Group, then class
[0, 0, 0, -2, -4, -8, -6, -3, -1, 9, -3, -14, -8, -3, -2, 10, 0, 0, 0, 0, 7, -7, 0, 5, 7, -2, -3, -1, 2, 38, -1, -17, 0, -8, 5, 1, 0, -9] -> <53> sl
[-1, -2, -2, -4, -5, -12, -3, 2, -3, 10, -2, -14, -4, -4, -3, 13, -2, 0, 0, 0, 6, -5, 9, 2, 8, -1, -3, -3, 2, 31, 0, -18, -1, -5, 5, 0, 1, -4] -> <53> sl
[1, -3, -6, 3, -1, -6, -6, 7, -3, 5, 0, 0, 4, -10, 1, -10, 2, 1, -3, -4, 8, 4, -3, -2, -4, 0, -2, -2, 0, -24, 0, 9, 7, -16, 4, 1, -3, 3] -> <52> qj
[-1, -1, 0, 0, -4, -15, -3, 4, -2, 10, -1, -6, -8, -4, -4, 8, 2, 0, -1, 1, 4, -5, 6, 3, 6, -1, -1, 0, 3, 23, -2, -12, 1, -12, 4, 1, 0, -8] -> <53> sl
[-3, -4, 1, 3, -1, -7, -5, 7, -1, 4, -9, -1, 2, -11, -5, -9, -1, 0, 0, -6, -2, -3, -7, -2, 1, 0, -1, -2, 0, -2, -2, 6, 3, -11, 2, 1, 0, -4] -> <52> nj
[-1, -3, -6, 1, -2, -9, -2, 2, -2, 10, -5, -9, 2, -17, -4, 10, 1, -2, 2, -2, -2, 0, 12, -1, 4, -2, -3, -1, 1, 1, -1, -12, -1, -16, 1, 0, 0, -5] -> <53> zh
[-1, -1, 4, 6, 0, 9, 2, -1, 2, 4, -6, 4, -9, 1, -2, -4, 8, 3, 2, 1, -6, 5, 0, 2, -2, -3, 0, 4, -1, 0, -2, 1, -2, -11, 0, 0, -3, -6] -> <60> Ht
[-1, -2, -2, 0, 0, -11, -2, 5, -2, 10, -6, -6, -5, -12, -4, 5, 1, -1, -1, -3, 1, -2, 6, 3, 5, -3, -2, -1, 2, 12, 0, -6, 0, -17, 5, 3, -2, -2] -> <53> zh
[2, -1, -5, 4, 0, -8, 0, 2, -2, 7, -7, -2, -6, -12, 5, 4, 1, 1, 0, 2, 0, -3, 8, 2, 9, -3, -6, 0, -1, -6, -1, -16, 3, -10, -3, 4, 1, -8] -> <56> bf
[-1, 2, 3, 4, 0, 10, 1, -2, 3, 4, -9, 2, -5, -2, -1, 0, 4, -1, 5, 0, -7, 3, -5, 4, 1, -2, 0, 2, 1, 19, -1, -3, -5, -11, -1, 0, 0, -8] -> <60> Cf
[3, -2, -5, 2, -1, -5, -1, 6, -2, -4, -1, 6, 13, -11, 4, -12, -1, -1, -1, -2, 8, 2, 1, -1, 1, 1, -5, -1, 1, -38, 0, 14, 8, -7, -1, 1, -1, 4] -> <52> dq
[0, -2, -1, -3, -4, -10, -2, 2, -3, 5, 2, -13, -3, -4, -2, 11, -4, 0, -2, -1, 10, -8, 8, 2, 3, 0, -1, -3, 2, 24, 0, -14, -2, 4, 3, 1, 1, -4] -> <53> sl
[2, 4, 2, 8, -1, -1, -1, -3, 3, 5, -9, 1, -6, -8, 1, 2, 4, 1, 3, -6, 1, 7, -1, -1, -1, -2, -3, 2, 0, 4, -1, -8, -1, -11, 0, -4, -3, -11] -> <60> Ht
[1, 3, 5, 5, -1, 4, 1, -2, 5, -1, 4, 5, 1, 0, 4, -4, 4, -3, 2, -4, 4, 10, -8, 1, -10, -2, 2, 2, 0, 7, 1, 9, 1, -8, 2, -4, -4, -1] -> <60> Ht
[1, -1, -4, 4, -2, -8, -2, 6, -1, 6, -6, -6, 1, -15, -2, -2, 0, 0, 0, -4, 3, 0, 7, -2, 6, -3, -7, -1, 0, -5, -1, -4, 3, -11, 2, 2, -2, -5] -> <53> qm
[1, -3, 2, 5, -1, -9, 2, 1, -3, 2, -12, 3, 2, -10, -1, 3, -1, 1, 1, 3, 1, -11, 7, 0, 6, -2, -4, 0, 2, -29, -3, -4, 1, -2, -4, 4, 1, -8] -> <56> bf
[-1, -5, -4, 2, -5, -9, -5, 7, -3, 8, -7, 0, 0, -9, -3, -8, 5, 1, -3, -3, -3, 5, 8, -3, 0, -3, -2, -1, 0, -38, 0, 6, 0, -17, 1, -2, -2, -1] -> <52> dq
[-1, -7, -6, 4, -6, -23, 0, 5, -2, 9, -13, -3, -8, -15, -3, 10, -1, 1, -2, 1, 0, -3, 23, -3, 12, -3, -7, -1, -1, -38, -2, -21, -1, -9, -3, 3, -1, -13] -> <56> Rf
[-1, -4, -9, 0, -1, -7, -4, 7, -3, 7, -7, -8, 4, -18, -2, -4, 1, 0, -1, -4, -2, 2, 8, -3, 4, -1, -5, 0, -1, -19, 0, -4, 2, -14, 0, 4, -1, -10] -> <53> qm
[-2, -4, 6, 3, 0, 14, 1, -3, 5, -4, -6, 5, 0, -1, 3, -12, 4, -1, 5, -4, -5, 3, -18, 5, -4, -1, 1, 1, -1, 5, -2, 11, -6, -16, 0, -1, -1, -3] -> <60> Ls

Group and class of each row
[5, 2, 12, -2, 11, 2, 0, -10, 13, 17, -8, -3, 1, 10, 5, 15, 5, -28, 0, 7, -6, 8, 11, -13, -4, 12, -8, -6, 4, 4, 20, -2, -14, 6, 5, -12, 5, 1] -> D P
[0, 7, 8, -3, 4, -6, -4, -7, 11, 2, 2, -12, -2, 4, 1, 0, 4, -19, 0, -12, -9, 1, -4, -18, 0, 13, -12, -11, 2, 1, 13, 4, -6, 4, -7, -6, 3, 1] -> D P
[-2, 7, 3, 36, -7, 5, 8, 8, -3, 3, -9, 2, 9, 2, 1, -11, 11, 0, 1, -4, -8, -3, -5, 13, -3, -6, 2, -8, 2, -12, 0, -2, 4, 2, -4, 2, -5, -6] -> Q G
[0, 3, 6, -5, -1, 0, -9, 5, 2, 14, -15, 3, 2, 8, 6, 1, 9, -1, 3, -7, -14, 7, 30, -33, 3, 5, 20, 17, -4, -13, 14, -3, -10, -3, 2, -3, 2, -3] -> Q G
[4, -1, 6, -3, 0, 0, 5, 1, 2, 15, 8, 7, 4, 1, 1, -1, -2, -15, 5, -1, 6, 2, 14, -5, 3, -7, 6, 4, -7, 2, 5, -1, -8, -2, 4, 3, 0, -2] -> H X
[5, 8, 25, 21, 7, -15, 5, 13, 13, 23, -2, 2, -1, 8, 3, -13, 9, -14, 19, -3, -5, 11, 23, -28, -5, -7, 9, 7, 0, -14, 10, 4, -5, 3, 5, 0, -3, 15] -> T W
[-4, 5, 14, -6, 8, -7, 2, -4, 7, 11, 6, -5, 4, 4, 6, 2, 2, -10, 7, -6, -20, 7, 9, -29, -10, 11, -10, -5, 2, -2, 21, 3, -7, 5, -2, -13, 1, 8] -> D P
[5, 5, 1, 7, 2, 10, 6, -7, 3, 13, -8, 0, 1, 6, 6, 10, 8, -20, -3, -3, -1, 8, -4, -4, 1, 2, 0, -12, 0, -5, 20, 0, -9, 1, -3, -4, 0, 0] -> D V
[4, 5, 13, -4, 6, -11, 16, 2, 14, 19, 10, -5, -4, -1, 5, -10, 4, -31, 15, -1, 5, 7, 24, 1, -7, -4, -1, -8, -6, -1, 3, 2, 17, 3, 10, 0, 4, -2] -> H C
[40, 1, 17, 5, 9, -3, 4, 6, 7, 13, -1, 6, -2, 3, -4, 8, 4, 3, 10, 1, -15, 13, 9, -17, 0, -1, 1, 13, 0, -7, 14, -2, 0, -3, 2, 4, -5, 16] -> T R
[6, 0, 25, -32, 12, -7, -1, -14, 10, 16, 8, -4, -3, 7, -5, 1, -1, -2, 9, 1, -11, 17, 30, -46, -4, 15, 2, 11, 2, -11, 23, 2, 1, 1, 3, -7, 1, 19] -> T R
[6, -3, 8, -8, 7, 1, -11, -2, 2, 2, -3, 2, 0, 11, 0, 22, 3, -23, 6, 0, -9, 8, 20, -37, 1, 3, 7, 8, -3, 9, 23, 3, -14, -6, -1, -1, 1, 10] -> T W
[3, 4, 5, -6, -1, 0, -7, 1, 4, 13, -7, -3, 0, 3, -1, -10, 8, -2, 0, -5, -6, -1, 11, -15, 4, 0, 13, 19, 5, -11, 5, -2, -2, -2, -2, -4, 1, -3] -> Q G
[-3, 5, 14, 12, 6, -20, 8, 1, 10, 13, 1, 0, 5, 5, 3, 5, 10, -23, 6, 7, -8, -1, 7, -6, -3, 1, -10, -11, -3, -2, 17, -4, -9, 3, 1, 4, -2, 2] -> D P
[11, 1, 5, -12, 8, 0, 11, -8, 16, 28, 11, -5, -3, 6, 4, 4, -1, -12, 8, -6, 11, 18, 24, -19, -11, 0, 11, 3, -3, -3, 11, 3, -4, 6, 7, -1, 2, 2] -> H X
[6, 2, 10, -10, 18, 6, -9, -15, 4, 32, -15, 7, -1, 6, 6, 29, 7, -20, -5, 14, -15, 14, 31, -34, -1, 16, -1, 1, 3, 0, 27, 0, -37, -1, 9, 2, 2, 4] -> D P
